Below are the code and all the weights of a small trained network. Each question names an input and a target symbol and asks about switching units off, where a switched-off unit gives its printed mean instead of its output.

import numpy as np


def w(rows, s, z=0):
    codes = np.array(rows[::2]) - 128.0
    scale = np.full(codes.shape[1], s)
    scale[-1] = z or s
    return codes * scale


def f(y):
    return np.maximum(y, 0)


def softmax(a):
    e = np.exp(a - a.max(-1, keepdims=True))
    return e / e.sum(-1, keepdims=True)


def log_softmax(a):
    a = a - a.max(-1, keepdims=True)
    return a - np.log(np.exp(a).sum(-1, keepdims=True))


def net(x, mask):
    ids = ['ΓΔΠΨβεζηθλξστφω'.index(c) for c in x.split()]
    T = len(ids)
    res = E[ids] + P[:T]
    r = res
    for j in range(2):
        rows = slice(3 * j, 3 * j + 3)
        q, k, v = (r @ M[0][rows].T for M in (Q, K, V))
        z = softmax(np.where(np.tri(T) > 0, q @ k.T / 3**0.5, -1e9)) @ v
        o = O[0][rows]
        res = res + np.where(mask[j], z, o[:, -1]) @ o[:, :-1]
    y = f(res @ A[0][:, :-1].T + A[0][:, -1])
    res = res + np.where(mask[2:6], y, B[0][:, -1]) @ B[0][:, :-1]
    return log_softmax(res[-1] @ U[:, :-1].T + U[:, -1])


Q, K, V, O, A, B = {}, {}, {}, {}, {}, {}
E = w([
[149,118,155],'Γ',
[76,127,119],'Δ',
[32,69,97],'Π',
[105,128,137],'Ψ',
[120,163,129],'β',
[114,122,161],'ε',
[110,98,151],'ζ',
[144,116,147],'η',
[165,91,149],'θ',
[121,75,106],'λ',
[173,180,85],'ξ',
[98,211,91],'σ',
[128,88,109],'τ',
[88,255,117],'φ',
[124,107,53],'ω',
],0.017)
P = w([
[128,116,108],'0',
[90,161,143],'1',
[161,94,83],'2',
[90,156,191],'3',
[168,108,79],'4',
[87,146,209],'5',
[165,119,70],'6',
[32,151,200],'7',
[177,128,75],'8',
[124,130,248],'9',
[173,115,77],'10',
],0.017)
Q[0] = w([
[179,120,136],'head 0',
[87,156,125],'head 0',
[230,93,96],'head 0',
[111,134,10],'head 1',
[161,140,123],'head 1',
[95,66,135],'head 1',
],0.014)
K[0] = w([
[162,141,123],'head 0',
[17,151,245],'head 0',
[219,44,89],'head 0',
[195,148,95],'head 1',
[128,165,92],'head 1',
[156,179,187],'head 1',
],0.012)
V[0] = w([
[59,140,163],'head 0',
[139,176,153],'head 0',
[137,96,166],'head 0',
[29,179,101],'head 1',
[177,124,78],'head 1',
[160,251,121],'head 1',
],0.014)
O[0] = w([
[181,189,138,196],'head 0',
[131,89,179,86],'head 0',
[120,163,148,147],'head 0',
[161,210,77,186],'head 1',
[149,28,118,75],'head 1',
[249,90,187,4],'head 1',
],0.013,0.004)
A[0] = w([
[93,48,55,176],'neuron 0',
[122,34,166,255],'neuron 1',
[99,1,52,37],'neuron 2',
[140,212,114,64],'neuron 3',
],0.0099,0.0042)
B[0] = w([
[79,111,194,246],'neuron 0',
[32,144,39,204],'neuron 1',
[250,119,158,253],'neuron 2',
[135,79,111,236],'neuron 3',
],0.021,0.012)
U = w([
[90,160,147,124],'Γ',
[198,140,162,82],'Δ',
[133,123,200,93],'Π',
[207,157,77,189],'Ψ',
[34,200,206,215],'β',
[110,141,109,145],'ε',
[135,112,167,151],'ζ',
[134,184,2,27],'η',
[161,92,42,71],'θ',
[224,199,149,9],'λ',
[43,144,119,36],'ξ',
[182,159,90,254],'σ',
[70,83,152,176],'τ',
[73,179,140,78],'φ',
[64,179,158,122],'ω',
],0.0099,0.006)

Each question gives the input, a string of symbols that net reads in full, and the target symbol t.
The units are the heads (3 rows each of Q, K, V and O) and the neurons (one row each of A and B). Each row of codes is followed by its name. A weight is (code - 128) times the scale printed after its matrix; where a second scale follows, it is the last column's (O, A, B and U).
mask holds one flag per unit, heads first, then neurons. A switched-off unit (its flag False) gives its mean, the last column of its rows in O or B, instead of its output. The means were averaged over made-up inputs and are rounded, as every weight is.
A unit's drop is (log p(t) with every unit on - log p(t) with that unit switched off) / (log p(t) with every unit on - log p(t) with every unit switched off).
The circuit of an input: a set's keep is (log p(t) with only the set's units on - log p(t) with every unit switched off) / (log p(t) with every unit on - log p(t) with every unit switched off). Starting from all 6 units, units are removed one at a time, each time the one whose removal leaves the highest keep (on an exact tie, the one counted first), for as long as the keep stays at least 0.8.
units of the circuit, in order: the units of the circuit, biggest drop first
most important unit: the unit with the biggest drop
top k neurons: the k neurons with the biggest drops, biggest first
which heads matter: for each layer, one digit per head in row order, 1 if its drop is at least 0.15 and else 0, layers parted by /
input φ Ψ ζ, target Ψ: most important unit : head 1
input ξ Π Π Ψ, target η: units of the circuit, in order : (head 1; neuron 0)
input τ Π Π ω, target η: units of the circuit, in order : (neuron 0; head 1)
input φ Γ ξ ξ ζ, target θ: units of the circuit, in order : (neuron 1; head 1; head 0)
input θ τ θ ε Π Π Ψ Ψ λ, target Π: units of the circuit, in order : (neuron 2; neuron 0; head 1)
input τ θ τ θ θ λ, target β: top 2 neurons : (neuron 2; neuron 3)
input σ Π θ ξ, target η: top 2 neurons : (neuron 2; neuron 0)
input τ θ Δ θ θ, target τ: units of the circuit, in order : (head 1; head 0)
input ζ Π ζ ζ Π, target β: units of the circuit, in order : (neuron 0; neuron 3)
input Π τ θ Π θ Π, target η: top 3 neurons : (neuron 0; neuron 3; neuron 2)
input σ τ ω, target Δ: units of the circuit, in order : (neuron 2; neuron 0; head 1)
input ε θ ζ Π ξ θ λ Γ ξ Π β, target θ: units of the circuit, in order : (neuron 1; head 1)
input τ θ η ζ τ Π Δ η, target η: top 3 neurons : (neuron 0; neuron 3; neuron 2)
input τ Ψ Π Π σ σ, target η: units of the circuit, in order : (neuron 0; head 1)
input Π θ φ Π λ η, target η: units of the circuit, in order : (head 1; neuron 0)
input Ψ ζ ξ ζ ε Π Π β, target η: units of the circuit, in order : (neuron 0; head 1)
input Π λ ζ ε φ Π Π Π Π ε, target η: units of the circuit, in order : (head 1; neuron 0)
input Π φ θ φ β θ, target λ: units of the circuit, in order : (head 1)
input Ψ θ Π β ε θ ω Π λ, target Δ: top 3 neurons : (neuron 2; neuron 0; neuron 3)
input η θ θ θ, target β: which heads matter : 01
input Γ Δ τ σ θ ε θ θ η θ η, target τ: which heads matter : 11
input Ψ ξ φ, target Ψ: units of the circuit, in order : (head 1; neuron 0)
input Π Π Π λ θ, target Π: top 3 neurons : (neuron 2; neuron 0; neuron 1)
input Π η θ θ ζ, target τ: top 2 neurons : (neuron 0; neuron 1)
input Π Π Ψ θ, target η: top neuron : (neuron 0)
input θ τ β Ψ Π λ Π ε θ σ ω, target Δ: which heads matter : 00
input ζ ζ θ ε λ λ ξ Π ε φ, target η: top 3 neurons : (neuron 3; neuron 2; neuron 0)
